[[ -2  22  -2 -27 -58]
 [ -2 -15  40   2 -25]
 [ -2  41  14   2 -28]
 [ -2 -15  12 -61 -65]
 [ -2 -15  31 -52 -24]]
|
[[ -2 -15  40]
 [ -2  41  14]]

[[ 53 -15  14 -28 -33]
 [  4  -9 -24   3  -4]
 [  7  -9 -22   7  28]
 [-23  41  32  -8   3]
 [ 12 -19 -29   1 -16]]
|
[[  4  -9 -24]
 [  7  -9 -22]]

[[  2   5 -46  10  12]
 [-19 -28  16 -19  -9]
 [ 62   0 -13  16  25]
 [ 17 -29 -56  -6  12]]
|
[[-19 -28  16]
 [ 62   0 -13]]

[[-18  17  29 -25 -12]
 [ 40 -45  65   7 -36]
 [ 32 -15  13  14 -35]
 [-32  -6  25 -57  44]
 [  9  38  11  -3  70]]
|
[[ 40 -45  65]
 [ 32 -15  13]]

[[-33 -64  32 -19  -7]
 [-53 -38  59 -12  -9]
 [-60 -52  57   0  -5]]
|
[[-53 -38  59]
 [-60 -52  57]]

[[ 19  -6  -3 -15]
 [ 65 -29 -33   9]
 [ 25 -13 -21  -9]
 [ 47 -30 -25  56]]
|
[[ 65 -29 -33]
 [ 25 -13 -21]]
---
[[-51  38]
 [ -1 -64]
 [ 54  53]
 [ 71  58]]
|
[[ 71  58]
 [ 54  53]
 [ -1 -64]
 [-51  38]]

[[62  2  7 24 -4 21 20 15]
 [ 3  5 -1  1 -1  1 11  1]
 [-3 10  0  1  1  2  8  0]
 [ 8 37 17  6  2 18 -3 -1]
 [37  2  4 17 -4 12  9  2]]
|
[[62  2  7 24 -4 21 20 15]
 [37  2  4 17 -4 12  9  2]
 [ 8 37 17  6  2 18 -3 -1]
 [ 3  5 -1  1 -1  1 11  1]
 [-3 10  0  1  1  2  8  0]]

[[ -2 -37   5 -10   4   9 -30  23 -14 -24]
 [-13 -45  25 -18  -2  10 -16  -6  19  13]
 [ 14  38  43  20 -63  32 -14 -36 -16  57]
 [ 16  40 -36  14  36 -14  21   5   2 -57]
 [ 18  29  -6  23 -30 -18  39 -33 -63  11]]
|
[[ 18  29  -6  23 -30 -18  39 -33 -63  11]
 [ 16  40 -36  14  36 -14  21   5   2 -57]
 [ 14  38  43  20 -63  32 -14 -36 -16  57]
 [ -2 -37   5 -10   4   9 -30  23 -14 -24]
 [-13 -45  25 -18  -2  10 -16  -6  19  13]]

[[ -3  10 -29 -25 -29  44]
 [  2  -2 -11   8 -16  23]
 [ 17 -31  -3  42  37   0]
 [  9  -5 -13 -32 -16  20]
 [ 26 -25 -10   4  14  13]
 [ -6  19 -18 -29 -24  -8]
 [ -8  56   6 -60 -44 -27]
 [ 33 -46 -35  13  38  46]
 [-11  38  50   4  12 -69]
 [-13  37  30   6  -1 -27]
 [ 12 -53 -34  23  44  35]]
|
[[ 33 -46 -35  13  38  46]
 [ 26 -25 -10   4  14  13]
 [ 17 -31  -3  42  37   0]
 [ 12 -53 -34  23  44  35]
 [  9  -5 -13 -32 -16  20]
 [  2  -2 -11   8 -16  23]
 [ -3  10 -29 -25 -29  44]
 [ -6  19 -18 -29 -24  -8]
 [ -8  56   6 -60 -44 -27]
 [-11  38  50   4  12 -69]
 [-13  37  30   6  -1 -27]]

[[ -9  18  46 -35  13  -6 -15   5]
 [-10 -33 -43  19 -19 -16 -13 -20]
 [ 16 -43  21   5  12  63 -14  15]]
|
[[ 16 -43  21   5  12  63 -14  15]
 [ -9  18  46 -35  13  -6 -15   5]
 [-10 -33 -43  19 -19 -16 -13 -20]]

[[-45   8  24  21   9 -15 -40  40  11]
 [ 46  -5   1 -62 -43  23 -46   9   3]
 [ 27 -19 -13  24 -23  19  33  11   7]
 [ 20  66  13 -44 -41 -48  20 -64   1]
 [-39  30 -51  -4   7  44   9   4 -33]
 [ -2 -20  -5 -25 -25   1 -17  21 -27]]
|
[[ 46  -5   1 -62 -43  23 -46   9   3]
 [ 27 -19 -13  24 -23  19  33  11   7]
 [ 20  66  13 -44 -41 -48  20 -64   1]
 [ -2 -20  -5 -25 -25   1 -17  21 -27]
 [-39  30 -51  -4   7  44   9   4 -33]
 [-45   8  24  21   9 -15 -40  40  11]]
